[ -1  21 -37 -18 -25  44   6  24  -3 -37 -25  31  42 -26 -26   4  -6   1
  18 -26 -25  13 -23  -7   7 -22 -23  17 -14 -33 -12   7  23   7   9]  5
[ 39 -24  18 -60 -16  -6 -36  -8 -10   1 -11  -3  21 -15  28  -7  36  -4
   0   6  -4  23 -30  25  57   9  10 -24  42 -34  42  42 -12  29 -12]  5
[ 37   0 -13 -18 -30  32  26  -4 -25   4 -14  22  20 -21 -29 -35 -12  11
  32 -20  14  -5 -36   4  50 -12 -30 -23  22 -22  39  41 -24  19   5]  6
[ 16 -19 -10  -5  31  13 -16  -7  -4   2 -29   9  19 -14  14  18  39 -12
 -19 -34   8   0 -23  10  13 -23  25   4  -4 -20  15  59  -4  -1   1]  0
[ 11 -23   7 -51 -12 -22 -10 -11   1   2  -6 -33  32 -14  12   4  49  -4
  -9 -26  20  -3 -62  11  17  11   9   9  25 -52  12  41   3  17  11]  2
[  21   21   16  -88  -18   15   18   -3   16   39    4   -4   36  -12
  -23  -23   -8   12   35  -24    7   16 -107   -7   22    2   -7  -27
   14  -54   -9   14   -4  -18  -14]  2
[-34 -15 -26 -25  -2 -20  -1 -12   5  12   3  -3   7   2  16   5  55   9
  -8 -32  14  -7 -43  -6  16   5 -10  18  19 -26  41  24 -36  -4  13]  0
[ -4  -1 -57  40 -21   6 -29 -36  23  -8 -17 -47  11 -27  11  -6  20   8
  -6   4  -3 -34 -27  -9 -11  32 -38  -7  16   1  -7  15 -40 -10  11]  5
[-19  -8  -8 -23  -5 -23 -13 -25 -22 -11   4   0   7  -5   2  10  52  11
 -22 -25   7   7 -42  11  30 -17  19  18  37 -39  47   9 -32  11  13]  3
[ -4  16  -5 -35  41   2 -35  -5  -6  15  -3 -30   6 -17  42  12  40  14
 -14 -26  15  16 -35  -7  25  -5  46  -2  21 -33  22  43   0   4   1]  8
[ -14   -7  -23 -114   -6  -18   29   -1   10   17  -13  -25    3  -15
  -19    4   28    5   50  -29  -14  -11  -72  -11   40    4    8   -1
   -7  -46   30   42  -23   -5   36]  2
[ -6  10 -17  62 -18  15 -21 -15  53  13 -18 -29  17 -25   6  -2  39 -14
  -7  28  11 -30 -24  -6 -15  13 -32 -33  51  -7   0  34 -32   8 -30]  7
[ -1 -56 -14 -11  12 -19   0 -31  12  52   2   1  17 -26   2  -5  43   9
 -27 -30  25  -7 -46  15   7 -42   7  10  20  -8  16  42 -31  22 -11]  7
[ 18  -8 -11 -48 -18  19   4  10  -1  19   2   7  23 -14 -18  -9  11  -2
  24 -10 -15  13 -29   6  26 -17 -13 -21  18 -35  10  12  18  26   6]  3
[-18 -22   6 -13   0  -3 -18 -18   8  -5 -15   0  20 -16  24  15  42  -4
 -11 -21   5  24 -43  10  14 -17   7   5  25 -24   7  25  -6  13 -25]  1
[-22  -3 -12  65 -35   6  -8 -13  40  -4 -19 -18  14 -29   3 -16   7  17
 -37  20  -7 -32   8 -29 -35   7 -23 -16   0  28 -39  38 -23  -2 -37]  0
[ 24 -20 -22 -46 -13   9  28  -8  -1  27 -15  -1  28 -24 -34 -12  20  -8
  34 -14 -21 -16 -43   1  10   5 -23 -20   3 -42   0  44   7  -7  -1]  4
[-13 -16  15 -12   4 -12 -15 -17  11   3  12   0  14  -4  21  -4  52  11
 -37 -27  18   9 -26 -11  15 -10  14   9  32 -29  39  52 -14  30  -7]  3
[ 15  26 -25  64 -20  18 -16  -8  45  15 -19 -48  19 -12  -1 -26   4  -6
 -18  21   8 -12  -7 -14 -16   9 -49 -24  38   9 -19  30 -35  -1 -36]  1
[ 23  -3 -13 -70 -15  26  -5  14   2  27   1   5  25 -22  -9 -11  -2  15
  15 -20 -13  18 -38 -10  19   3 -16 -28   2 -50 -22  29   4 -11  -9]  1
[  9   7 -20 -22 -12  -7 -31  -2  -8  27   0 -31  20  -9  42  11  34  -6
 -36 -36  35  13 -39   6   4  -1  16   8  18 -26  10  45  14   5   9]  4
[  5 -28  11   6 -29  22  -7  -3  19  16 -25 -22  14 -10  19 -14  39   4
 -39  -2  -7  -1  31   7 -31   9  -9 -28  14  42  -2  55 -11  20 -31]  3
[ -3 -28 -29 -20 -66  11  15   6 -32  12  -1 -25  16 -13 -19 -29  11  25
   3 -16   1  -7  34  -7 -10  35 -13 -18   8  23  -7 -13 -28  -3 -20]  3
[ -7   9  -5 -18 -22  10  10  19  -3 -12  -2  46  23 -23  -8 -12  23   8
  33   5 -14   4 -24  14  45  20  -7 -15  -1 -29  30 -20 -18  -7 -27]  1
[ 15 -10 -31 -12 -32  22  37   3 -18   0 -23  24  35 -44 -34  -8   8  -5
  33 -19 -22  -3 -16  17  51 -25  -7 -10  -8  -9 -27  18  10   3 -26]  6
[-15  18 -18  23 -13 -15   8 -36  40  45  21 -75   4  -3  10 -29  20  19
 -44   1  33 -39  -8 -22 -35  32 -49 -18  42  52 -15  59 -22 -14 -26]  4
[-26 -26 -29  18 -28  -8   0 -24  31  24   8 -16   8 -21  15   4  52   2
 -16 -19  -2  -2 -27  -9 -15 -11 -42  11  45  34  -3  38 -34  30  -9]  6
[   5  -22   16 -109   18   33   30   10   21   41    6   29   22   -4
  -40  -13    5   10   44  -29  -25   30  -77   23   26  -63  -15   -8
   41  -69    2   12   -7   12  -24]  7
[  9 -13  -7 -43   2   7  26  -1 -10  42  -4   1  13 -23 -21 -34  16   5
   9  -8 -31   2 -32  15  16  -7  -7 -19   7 -35 -18  21  -5  -1 -17]  4
[-41 -22  41  -5  25 -38 -12 -32  19   4 -11   8  16 -27  10 -10  68  17
 -44  -8 -10  -2 -54  10  15 -29  33  18  36  -2  31  37 -49  44  -9]  3
[  6  -2   3 -36  -6  19  23  -8  -3  28 -24  -7  25 -30 -10 -31   7   5
  26 -18 -12  12 -56   7  15 -13   6 -27   1 -23   4  31 -11  13 -13]  8
[-10   0  10   4  -2  -2  -6 -19  42   6  -7 -35   1 -20   6  -1  29  -7
 -14  13 -21 -11 -13  -4 -34  21  -9 -23   4  23 -22  39 -15   7 -10]  2
[ 17  18   3 -15   9  21   1 -21  -5  25  -7 -18  28  -7 -37 -37 -15  17
  14  -7  17  -1 -56  -9  11 -20  -9 -27  34 -44   6   6  -4   6  -8]  3
[  9   2  -6 -40  24  -4   8 -16   0  44 -12  -6  19 -22  -8 -26  14  12
   3 -20  -7  -4 -60  -7  13  -2   3 -11   5 -35  -1  40 -16  -5  -3]  4
[ 11 -23  11 -50 -13  -8 -35  -9   5   6   7 -14  14   0  13  14  40   4
 -12 -14  16  11 -50  19  22  -9  12   7  30 -44  18  13 -18  -4  11]  2
[-12 -48   8 -17  -5 -19 -26 -17  -7  16   4   0   1  -7  41   1  33  17
 -20 -30  23   2 -35  10  23  -7  20  19   7 -32   4  13 -12  13  14]  6
[  8  29 -13  51 -18  10 -24  10  22  -4 -18 -39  -1 -15  26  20  21 -21
  -9  16 -25  -4  29  -8 -56  36   3 -19  -3  29 -40  13  12  -2 -18]  6
[-21   9   7 -24 -17  13  42 -12  35  30  14  -5  32 -28 -32 -51 -18  20
  39 -32 -12   7 -76  -8  33   2  -9 -15 -18 -53 -18  -4 -20   0 -12]  7
[ 49 -21   7 -40  18  21  18   9   5   3 -30  12  26  -3 -39  10  29   7
  32   6 -34 -13 -29  20  -7 -12 -21  -3  35 -29  37  18  -8  -9 -18]  7
[ 18  -1   0 -22 -25   2  13  -3  10  37  20 -16  28 -20 -15 -39  -4  22
  15 -11 -15   6 -33   5  21   9 -10 -18   7  19  -3  -3 -28   2 -22]  0
[ -6 -12   2 -39   2  14 -30 -16   3  12  12 -36  31  -3  11   3  34   8
 -13 -39  34  12 -34  -4   7   0  14   5  18 -31   8  30  13  -4   2]  5
[ 43 -25 -21 -10  -6  14 -41 -10  -8  -7  15  29  21 -22  16  15  22   1
   9 -25  -8  23 -12   3  13  11   9  -4  -5 -40  27  21 -17   1  11]  8
[ 12  21 -32  61 -20   5 -21   0  44  17 -10 -30  -2 -22  17   2  15  -4
 -30  33  -6 -21 -16  -9 -32  -3 -15 -11  13  21 -25  13 -14   1 -21]  2
[ -3   9 -22  46  -6   9  -5 -32  41   4 -27 -43  16 -27   8   4  20  -7
 -14  13  -2 -25 -25  -1 -30  -8 -25 -20  31  20 -32  46  -7  -2 -35]  8
[-24  -3  -5 -25  -2   1  -4 -19  13  19 -16  -4  22   1  18  -7  -4  10
  25 -34  44   4 -54  -3  16  -7  -8   4  14 -14  -6   1  -6   0 -14]  6
[  0  -2 -18 -43  -4  -7  22   5 -19   7 -16  -6   4 -10 -10   7  14   7
  21 -21 -20 -11 -42  -3   9   8  -4   3   9  11  13   6 -24  -9  17]  0
[ 18   8   0 -34 -11  19  24   3   1   3 -20  14  14 -19 -12 -37 -24   6
  25 -16 -11  14 -54   1  24  -6 -15 -23   0 -46   7  29 -21  17 -13]  1
[ 26   8  -9  28 -12  30 -28 -12  34  19 -31 -43  30  -3  16   9 -18 -17
  14   4  10  21 -12 -16 -43  -9 -17 -23  20  17 -38  18  25   2 -40]  8
[ 17 -23 -26  13   0   6  -7  -3 -15 -18  -6   2 -20 -13  60   0  39   1
 -25   1  -8   5  -2  35  49  -7   3   6  47  10  39  24 -18  35 -31]  5
[ -6 -12   9 -43  -7  -6 -26 -21 -11  -6   5 -17  20 -16  29  10  39  18
 -20 -38  29  13 -60 -12  21  18  19   6  22 -31  17  33 -11   1  13]  2
[-17   9  31 -62 -10  13  14   4 -22  12   7 -30  21 -14   0 -28  13  26
   0 -38 -10  14 -37   0   8  34   8 -21  -3  -4  -4  17   2   0  17]  0
[-33 -32 -52   1   7 -11  28 -32  -4  51   5 -31  22 -27 -27 -34   0  23
  39 -40  24 -27 -33 -32  20  10   0  12 -14  11 -21 -12 -28 -17 -10]  4
[-10  28 -38  39 -34 -20 -33 -13  19 -18   9 -55  14 -23  -1   6  23 -10
 -15  21 -14 -26   3   5 -23  37 -19  -9  13 -30 -44  -7 -12 -16  10]  8
[-25 -29 -19 -44 -53 -38 -29 -38 -14 -10  -6 -11  -2   5  25  20  34   5
 -21  -9  17  10 -36  15  12  -8   5  -3  17 -66  32   8  -7   2  12]  3
[-22 -24   7 -41 -34   1  -5 -13 -27   3  -1   0   0 -15   6 -14  12   9
 -13 -22  18  10 -36  11  19 -17  27  -7   1 -28  18  16 -13  14   7]  5
[ 11 -34  31 -57   0   1  -5  -4 -15   7 -20 -30  17  10  11   7  33  -6
 -11 -44  46  12 -55   1  -6 -14  23  15  30 -30  31  54   3  25  16]  2
[-11 -16  -6 -37  19  -4 -27  -7 -12   8  -9   6  11 -18  27  18  26   8
 -10 -46  17  13 -28  -9  10 -12  28  16   2 -21 -12  34  -1  12  14]  6
[-18   2 -22  28 -17   9 -10 -12  27   9 -17 -11  -1 -18  14  -7  10  -6
 -13   6   4 -14   7  -2 -21  -4 -23 -19   9   5 -36  31 -11  10 -21]  6
[  1 -20  -8 -77   1   2  25 -23  -2  12 -28  28  11 -17   1   2   1  12
   9 -38  -1  10 -49  13  10 -18 -17 -13   2  -6  19  52 -21   9  -3]  7
[ 21 -21  -2   4 -28 -26 -41 -26  -6  10  19  -8  14 -37  21  -3  28  -6
 -16   0  29   2 -33  -5  38  17  36 -22  12 -25  10  27 -29  19  -7]  2
[-28   3 -25  31 -21   0 -19 -22  43   7 -14 -11   2 -18   7   2  12  -5
 -19   6  -8 -14   2 -17 -26   1 -37 -12   3   5 -52  33 -21  -4  -3]  6
[-25 -33  17 -45  -7 -20  -3 -27 -12 -18 -28   0  15 -18  22  17  31   4
  -1 -29   9   9 -35  14  13 -16  31   8  -6 -13  29  43  -1  18   7]  8
[ 31   4 -36  -1 -34  31  14   0 -18 -32 -15   3   6 -16  -7 -15 -37 -21
  43 -31  -6   4 -23  31  21   4 -11 -17   8 -15   2  -8 -25  35  15]  3
[  3 -43 -27 -40 -15 -22 -18 -19 -32  29  26 -46   6  -4   6  12  74  -7
 -14 -32   9   3  -5  20   6  18  18   8  33 -34  17  19 -18 -14   4]  4
[-13  -7  -1 -43   0  10  11   9 -21  26 -13  23  -7 -13   9 -21   2  17
   6 -10   4  -2 -32 -13  18  -1   0 -21   1 -56 -20  16   9   0  -3]  6
[ 14   3  -4 -45 -15  12  15  -7  -9   6  -7  17  27 -15 -22  -5  20   4
  19 -12  -2  -5 -51  10  16  -5  -8 -25  19 -39  32  22   9   9  -2]  3
[-30  12  11 -21 -23  14 -28  -7  -8 -10  -6 -15  13  -2  20   1   6  17
 -21 -34  38  25 -20 -15 -11  10  13  -5  20 -30   9  17 -22   2  -2]  7
[-13 -41 -28  21 -55  -9 -34 -16 -11   5  28 -72   5 -16  45 -13  54  26
 -51 -31  17   3   5 -15  17  37   9  21  25   0   3  18 -34   7   5]  5
[  5  16  12 -43   8  33  10  -1  10  -1  -2  12  21  -5 -20 -28 -24  13
  30 -19 -13   7 -44  12   7   3 -26 -24   0 -27  -2   7  -7  -1   5]  0
[-17  20  -8  28 -12  17 -11 -17  44  -3  -8 -29  17 -26 -24  -4  16 -18
 -11   4  -2 -25 -15  -2 -40 -12  -6 -18   4 -18 -20  58  -5   3  -5]  4
